Below is a small trained network, with its code and all its weights. Each question gives an input and a class and asks what happens when units are switched off, that is, made to give their printed mean instead of their output.

import numpy as np


def w(rows, s, z=0):
    codes = np.array(rows[::2]) - 128.0
    scale = np.full(codes.shape[1], s)
    scale[-1] = z or s
    return codes * scale


def norm(h):
    return h / np.sqrt((h * h).mean(-1, keepdims=True) + 1e-5)


def f(y):
    return np.maximum(y, 0)


def log_softmax(a):
    a = a - a.max(-1, keepdims=True)
    return a - np.log(np.exp(a).sum(-1, keepdims=True))


def net(x, mask):
    res = np.array(x, float).reshape(1, 6) / 4 @ E
    u = 0
    for l in range(2):
        y = f(norm(res) @ A[l][:, :-1].T + A[l][:, -1])
        res = res + np.where(mask[u : u + 11], y, B[l][:, -1]) @ B[l][:, :-1]
        u += 11
    return log_softmax(norm(res)[-1] @ U[:, :-1].T + U[:, -1])


A, B = {}, {}
E = w([
[107,168,115,77],'x0',
[84,63,101,105],'x1',
[167,167,2,207],'x2',
[125,129,130,129],'x3',
[130,130,131,127],'x4',
[173,105,108,90],'x5',
],0.0071)
A[0] = w([
[210,200,201,214,212],'0.n0',
[183,187,75,176,251],'0.n1',
[50,164,133,187,107],'0.n2',
[220,195,206,113,169],'0.n3',
[144,2,166,246,186],'0.n4',
[48,170,54,37,97],'0.n5',
[123,145,166,126,5],'0.n6',
[45,154,181,186,105],'0.n7',
[76,16,77,102,81],'0.n8',
[217,64,144,147,219],'0.n9',
[97,125,187,104,72],'0.n10',
],0.0091,0.0021)
B[0] = w([
[78,123,134,101,248],'0.n0',
[93,85,198,95,255],'0.n1',
[135,64,34,51,172],'0.n2',
[23,104,93,193,223],'0.n3',
[105,254,117,15,216],'0.n4',
[103,222,149,75,186],'0.n5',
[135,88,126,153,141],'0.n6',
[150,77,112,62,178],'0.n7',
[22,132,166,227,189],'0.n8',
[68,154,120,38,194],'0.n9',
[168,138,119,103,173],'0.n10',
],0.0072,0.0065)
A[1] = w([
[89,96,143,77,211],'1.n0',
[173,127,8,194,180],'1.n1',
[91,175,133,123,43],'1.n2',
[132,169,145,104,84],'1.n3',
[80,74,100,53,239],'1.n4',
[142,148,40,129,214],'1.n5',
[123,137,66,182,181],'1.n6',
[175,139,77,155,157],'1.n7',
[123,142,116,99,4],'1.n8',
[85,106,154,114,105],'1.n9',
[178,82,214,113,130],'1.n10',
],0.012,0.0024)
B[1] = w([
[156,166,89,185,218],'1.n0',
[194,80,176,170,149],'1.n1',
[91,119,115,145,176],'1.n2',
[167,176,118,97,150],'1.n3',
[216,136,85,146,249],'1.n4',
[182,146,219,114,165],'1.n5',
[120,95,181,210,148],'1.n6',
[254,89,155,214,134],'1.n7',
[130,142,117,78,141],'1.n8',
[129,33,112,169,180],'1.n9',
[220,124,122,231,138],'1.n10',
],0.0069,0.013)
U = w([
[162,121,110,153,252],'0',
[220,99,245,173,195],'1',
[159,120,93,150,154],'2',
[133,203,165,94,105],'3',
[189,99,71,143,46],'4',
[65,98,155,211,29],'5',
],0.012,0.0043)

Each question gives the input, the list of numbers given to net, and the class t.
The units are the neurons (one row each of A and B). Each row of codes is followed by its name. A weight is (code - 128) times the scale printed after its matrix; where a second scale follows, it is the last column's (A, B and U).
mask holds one flag per neuron, layer by layer. A switched-off neuron (its flag False) gives its mean, the last column of its row in B, instead of its output. The means were averaged over made-up inputs and are rounded, as every weight is.
A unit's drop is (log p(t) with every unit on - log p(t) with that unit switched off) / (log p(t) with every unit on - log p(t) with every unit switched off).
The circuit of an input: a set's keep is (log p(t) with only the set's units on - log p(t) with every unit switched off) / (log p(t) with every unit on - log p(t) with every unit switched off). Starting from the 12 units with the biggest drops (on a tie, the unit counted first), units are removed one at a time, each time the one whose removal leaves the highest keep (on an exact tie, the one counted first), for as long as the keep stays at least 0.8.
circuit, biggest first: the units of the circuit, biggest drop first
top k neurons: the k neurons with the biggest drops, biggest first
top k neurons in layer l: the k neurons of layer l with the biggest drops, biggest first
input [8,2,7,3,-1,-4], class 3: top 3 neurons => [0.n5, 0.n1, 1.n9]
input [-5,-7,-6,0,5,-3], class 5: circuit, biggest first => [0.n3, 1.n5]
input [-8,1,1,3,5,1], class 3: circuit, biggest first => [0.n4]
input [7,-5,6,0,-2,7], class 3: circuit, biggest first => [1.n9, 1.n4, 1.n5]
input [-8,2,6,-3,3,7], class 3: circuit, biggest first => [0.n4, 0.n9, 1.n9, 1.n5]
input [3,-6,-6,-1,4,-8], class 4: top 2 neurons => [0.n7, 0.n8]
input [4,6,-7,-5,-2,-2], class 1: circuit, biggest first => [0.n3, 0.n4, 1.n10]
input [3,-6,3,0,3,-4], class 5: top 2 neurons in layer 0 => [0.n3, 0.n4]
input [2,-8,5,4,-6,-6], class 5: top 4 neurons in layer 0 => [0.n1, 0.n4, 0.n9, 0.n0]
input [-5,-5,-6,-2,7,2], class 0: top 2 neurons => [1.n5, 0.n1]
input [-4,1,-4,-2,4,6], class 4: circuit, biggest first => [1.n5, 1.n0]
input [-6,-7,-7,1,-3,8], class 4: top 2 neurons => [0.n1, 0.n8]
input [1,-4,-4,8,-8,4], class 0: top 4 neurons in layer 0 => [0.n8, 0.n3, 0.n1, 0.n10]
input [4,-4,1,1,0,-8], class 4: top neuron => [0.n2]
input [-2,-6,-4,1,8,-4], class 0: top 2 neurons => [0.n7, 0.n8]
input [-8,4,-4,1,-5,-8], class 3: top 2 neurons => [0.n4, 0.n3]
input [-8,3,6,-4,1,6], class 3: top 2 neurons in layer 0 => [0.n4, 0.n9]
input [-4,0,-7,-7,7,-8], class 4: top 2 neurons => [0.n7, 0.n1]
input [0,-8,-7,-2,6,2], class 5: top 3 neurons in layer 1 => [1.n5, 1.n4, 1.n1]
input [-2,-2,-2,-7,0,-1], class 2: top neuron => [0.n3]
input [4,5,7,-6,-1,-3], class 1: top 2 neurons in layer 1 => [1.n5, 1.n1]
input [6,-4,5,-1,-5,6], class 3: top 2 neurons => [0.n1, 1.n9]
input [-4,-1,-4,4,6,2], class 0: top 2 neurons => [0.n5, 1.n5]
input [-7,-7,2,5,-4,-3], class 3: top 3 neurons in layer 0 => [0.n4, 0.n8, 0.n9]
